Below is a small trained network, with its code and all its weights. Each question gives an input and a class and asks what happens when units are switched off, that is, made to give their printed mean instead of their output.

import numpy as np


def w(rows, s, z=0):
    codes = np.array(rows[::2]) - 128.0
    scale = np.full(codes.shape[1], s)
    scale[-1] = z or s
    return codes * scale


def norm(h):
    return h / np.sqrt((h * h).mean(-1, keepdims=True) + 1e-5)


def f(y):
    return np.maximum(y, 0)


def log_softmax(a):
    a = a - a.max(-1, keepdims=True)
    return a - np.log(np.exp(a).sum(-1, keepdims=True))


def net(x, mask):
    res = np.array(x, float).reshape(1, 7) / 4 @ E
    u = 0
    for l in range(2):
        y = f(norm(res) @ A[l][:, :-1].T + A[l][:, -1])
        res = res + np.where(mask[u : u + 8], y, B[l][:, -1]) @ B[l][:, :-1]
        u += 8
    return log_softmax(norm(res)[-1] @ U[:, :-1].T + U[:, -1])


A, B = {}, {}
E = w([
[205,120,170,144,238],'x0',
[254,76,100,158,65],'x1',
[92,172,101,216,102],'x2',
[133,130,212,99,77],'x3',
[146,161,97,54,129],'x4',
[146,198,122,156,131],'x5',
[149,77,193,85,129],'x6',
],0.0083)
A[0] = w([
[121,192,131,243,68,2],'0.n0',
[91,145,181,28,254,60],'0.n1',
[174,135,174,138,206,72],'0.n2',
[109,17,243,254,157,75],'0.n3',
[184,169,23,129,189,108],'0.n4',
[194,105,150,70,228,90],'0.n5',
[158,137,63,226,185,14],'0.n6',
[52,123,24,65,84,79],'0.n7',
],0.0077,0.0054)
B[0] = w([
[91,173,175,134,102,178],'0.n0',
[77,126,190,128,166,252],'0.n1',
[108,125,118,109,139,188],'0.n2',
[145,127,8,104,138,209],'0.n3',
[148,85,101,152,112,223],'0.n4',
[89,127,140,108,106,239],'0.n5',
[172,117,149,179,147,182],'0.n6',
[109,147,72,69,141,224],'0.n7',
],0.015,0.004)
A[1] = w([
[91,70,166,138,182,226],'1.n0',
[73,112,182,150,170,54],'1.n1',
[255,73,87,71,86,4],'1.n2',
[186,72,176,36,39,247],'1.n3',
[135,137,97,204,64,31],'1.n4',
[104,167,39,103,136,111],'1.n5',
[55,168,101,172,37,125],'1.n6',
[121,194,114,221,168,146],'1.n7',
],0.0095,0.0031)
B[1] = w([
[138,164,76,111,136,212],'1.n0',
[194,177,143,90,139,176],'1.n1',
[202,68,183,202,186,225],'1.n2',
[255,67,9,251,184,255],'1.n3',
[53,161,160,76,165,175],'1.n4',
[176,23,93,75,117,206],'1.n5',
[82,163,80,57,71,213],'1.n6',
[215,111,134,176,49,195],'1.n7',
],0.0083,0.0063)
U = w([
[86,186,174,197,47,6],'0',
[47,135,252,46,218,65],'1',
[248,56,78,221,156,175],'2',
[82,134,15,71,102,254],'3',
],0.015,0.0042)

Each question gives the input, the list of numbers given to net, and the class t.
The units are the neurons (one row each of A and B). Each row of codes is followed by its name. A weight is (code - 128) times the scale printed after its matrix; where a second scale follows, it is the last column's (A, B and U).
mask holds one flag per neuron, layer by layer. A switched-off neuron (its flag False) gives its mean, the last column of its row in B, instead of its output. The means were averaged over made-up inputs and are rounded, as every weight is.
A unit's drop is (log p(t) with every unit on - log p(t) with that unit switched off) / (log p(t) with every unit on - log p(t) with every unit switched off).
The circuit of an input: a set's keep is (log p(t) with only the set's units on - log p(t) with every unit switched off) / (log p(t) with every unit on - log p(t) with every unit switched off). Starting from the 12 units with the biggest drops (on a tie, the unit counted first), units are removed one at a time, each time the one whose removal leaves the highest keep (on an exact tie, the one counted first), for as long as the keep stays at least 0.8.
circuit, biggest first: the units of the circuit, biggest drop first
unit that matters most: the unit with the biggest drop
k most important neurons: the k neurons with the biggest drops, biggest first
top k neurons in layer l: the k neurons of layer l with the biggest drops, biggest first
drop when u is switched off: that unit's drop, to one decimal
input [7,-2,2,-2,-2,0,3], class 3: unit that matters most : 0.n3
input [-3,1,3,-2,1,-4,3], class 3: top 2 neurons in layer 0 : 0.n7, 0.n4
input [-2,2,3,-4,-5,4,5], class 3: 2 most important neurons : 0.n3, 0.n0
input [-6,0,3,-1,-8,3,-6], class 0: 2 most important neurons : 0.n0, 0.n3
input [-7,2,8,-8,-8,7,1], class 0: circuit, biggest first : 0.n0, 1.n3
input [6,-1,-7,4,-6,3,0], class 1: 2 most important neurons : 0.n1, 1.n3
input [7,-2,5,1,-2,0,6], class 3: circuit, biggest first : 0.n3, 1.n3
input [2,-4,2,8,-1,-6,-4], class 3: top 3 neurons in layer 1 : 1.n2, 1.n0, 1.n4
input [2,-1,1,4,3,-2,-7], class 3: 2 most important neurons : 1.n3, 1.n6
input [6,0,-6,-4,-4,-2,4], class 3: 3 most important neurons : 0.n3, 1.n0, 1.n2
input [6,-8,7,-2,-2,4,-2], class 0: circuit, biggest first : 1.n3, 1.n7
input [-6,3,-5,1,-8,6,-8], class 3: 2 most important neurons : 1.n6, 0.n1
input [-1,-4,-6,-8,4,-8,2], class 1: 3 most important neurons : 0.n1, 0.n3, 1.n3
input [4,-2,5,6,-4,-2,-5], class 3: top 2 neurons in layer 0 : 0.n3, 0.n0
input [0,4,-2,5,-4,5,-7], class 0: most important neuron : 0.n0
input [0,-7,6,2,6,1,4], class 1: drop when 0.n1 is switched off : 0.2
input [-4,-1,0,-7,-7,-5,2], class 3: drop when 1.n3 is switched off : 0.1
input [6,0,-2,4,4,-2,-7], class 1: drop when 0.n1 is switched off : 0.9
input [6,-2,-8,-1,2,-7,-8], class 1: drop when 0.n1 is switched off : 0.4
